Below is a small trained network, with its code and all its weights. Each question gives an input and a class and asks what happens when units are switched off, that is, made to give their printed mean instead of their output.

import numpy as np


def w(rows, s, z=0):
    codes = np.array(rows[::2]) - 128.0
    scale = np.full(codes.shape[1], s)
    scale[-1] = z or s
    return codes * scale


def f(y):
    return y / 2 * (1 + np.tanh(0.7978845608 * (y + 0.044715 * y**3)))


def log_softmax(a):
    a = a - a.max(-1, keepdims=True)
    return a - np.log(np.exp(a).sum(-1, keepdims=True))


def net(x, mask):
    res = np.array(x, float).reshape(1, 5) / 4 @ E
    y = f(res @ A[0][:, :-1].T + A[0][:, -1])
    res = res + np.where(mask, y, B[0][:, -1]) @ B[0][:, :-1]
    return log_softmax(res[-1] @ U[:, :-1].T + U[:, -1])


A, B = {}, {}
E = w([
[99,2,41],'x0',
[134,156,88],'x1',
[65,213,17],'x2',
[196,137,34],'x3',
[15,147,124],'x4',
],0.0079)
A[0] = w([
[98,96,161,233],'n1',
[119,46,115,201],'n2',
[122,107,96,182],'n3',
[125,225,157,160],'n4',
[52,164,168,160],'n5',
[158,87,165,144],'n6',
[56,138,105,177],'n7',
[134,163,128,86],'n8',
[126,131,200,116],'n9',
[105,155,192,64],'n10',
[97,59,121,78],'n11',
[172,142,131,190],'n12',
[7,109,97,191],'n13',
[201,142,129,194],'n14',
[180,203,146,176],'n15',
[123,98,93,72],'n16',
[73,96,128,179],'n17',
[90,156,182,103],'n18',
[123,158,83,93],'n19',
[181,16,77,255],'n20',
[155,84,155,90],'n21',
],0.016,0.0056)
B[0] = w([
[53,138,171,179],'n1',
[71,83,148,198],'n2',
[86,164,178,161],'n3',
[130,115,68,203],'n4',
[37,90,106,198],'n5',
[115,110,133,173],'n6',
[125,213,94,191],'n7',
[154,129,109,136],'n8',
[120,165,144,171],'n9',
[98,194,185,165],'n10',
[83,123,137,165],'n11',
[94,62,17,159],'n12',
[109,254,51,228],'n13',
[140,53,54,178],'n14',
[105,153,2,189],'n15',
[150,113,140,147],'n16',
[40,199,112,173],'n17',
[65,156,169,170],'n18',
[164,165,247,154],'n19',
[57,59,161,251],'n20',
[189,104,227,159],'n21',
],0.0078,0.015)
U = w([
[77,91,149,53],'0',
[201,150,52,152],'1',
[137,26,127,136],'2',
[163,187,105,42],'3',
[49,178,48,199],'4',
[166,245,102,3],'5',
[106,182,204,181],'6',
],0.012,0.0052)

Each question gives the input, the list of numbers given to net, and the class t.
The units are the neurons (one row each of A and B). Each row of codes is followed by its name. A weight is (code - 128) times the scale printed after its matrix; where a second scale follows, it is the last column's (A, B and U).
mask holds one flag per neuron, in row order. A switched-off neuron (its flag False) gives its mean, the last column of its row in B, instead of its output. The means were averaged over made-up inputs and are rounded, as every weight is.
A unit's drop is (log p(t) with every unit on - log p(t) with that unit switched off) / (log p(t) with every unit on - log p(t) with every unit switched off).
The circuit of an input: a set's keep is (log p(t) with only the set's units on - log p(t) with every unit switched off) / (log p(t) with every unit on - log p(t) with every unit switched off). Starting from the 12 units with the biggest drops (on a tie, the unit counted first), units are removed one at a time, each time the one whose removal leaves the highest keep (on an exact tie, the one counted first), for as long as the keep stays at least 0.8.
units of the circuit, in order: the units of the circuit, biggest drop first
k most important neurons: the k neurons with the biggest drops, biggest first
drop of u: that unit's drop, to one decimal
input [-8,8,-7,-5,-3], class 4: units of the circuit, in order -> (n15)
input [-8,-6,-7,2,0], class 4: 2 most important neurons -> (n15 n12)
input [7,4,-7,6,7], class 0: units of the circuit, in order -> (n20 n15)
input [0,-2,-3,5,4], class 0: units of the circuit, in order -> (n13 n15)
input [-7,-8,-1,-7,-6], class 4: 3 most important neurons -> (n15 n4 n12)
input [-3,-5,4,8,8], class 5: 2 most important neurons -> (n20 n19)
input [5,-8,-7,-6,6], class 6: 2 most important neurons -> (n21 n15)
input [-2,-5,2,0,-3], class 1: drop of n20 -> 0.2
input [-1,-7,8,-1,-4], class 5: drop of n19 -> 0.1
input [4,-6,-3,4,0], class 0: drop of n9 -> -0.1
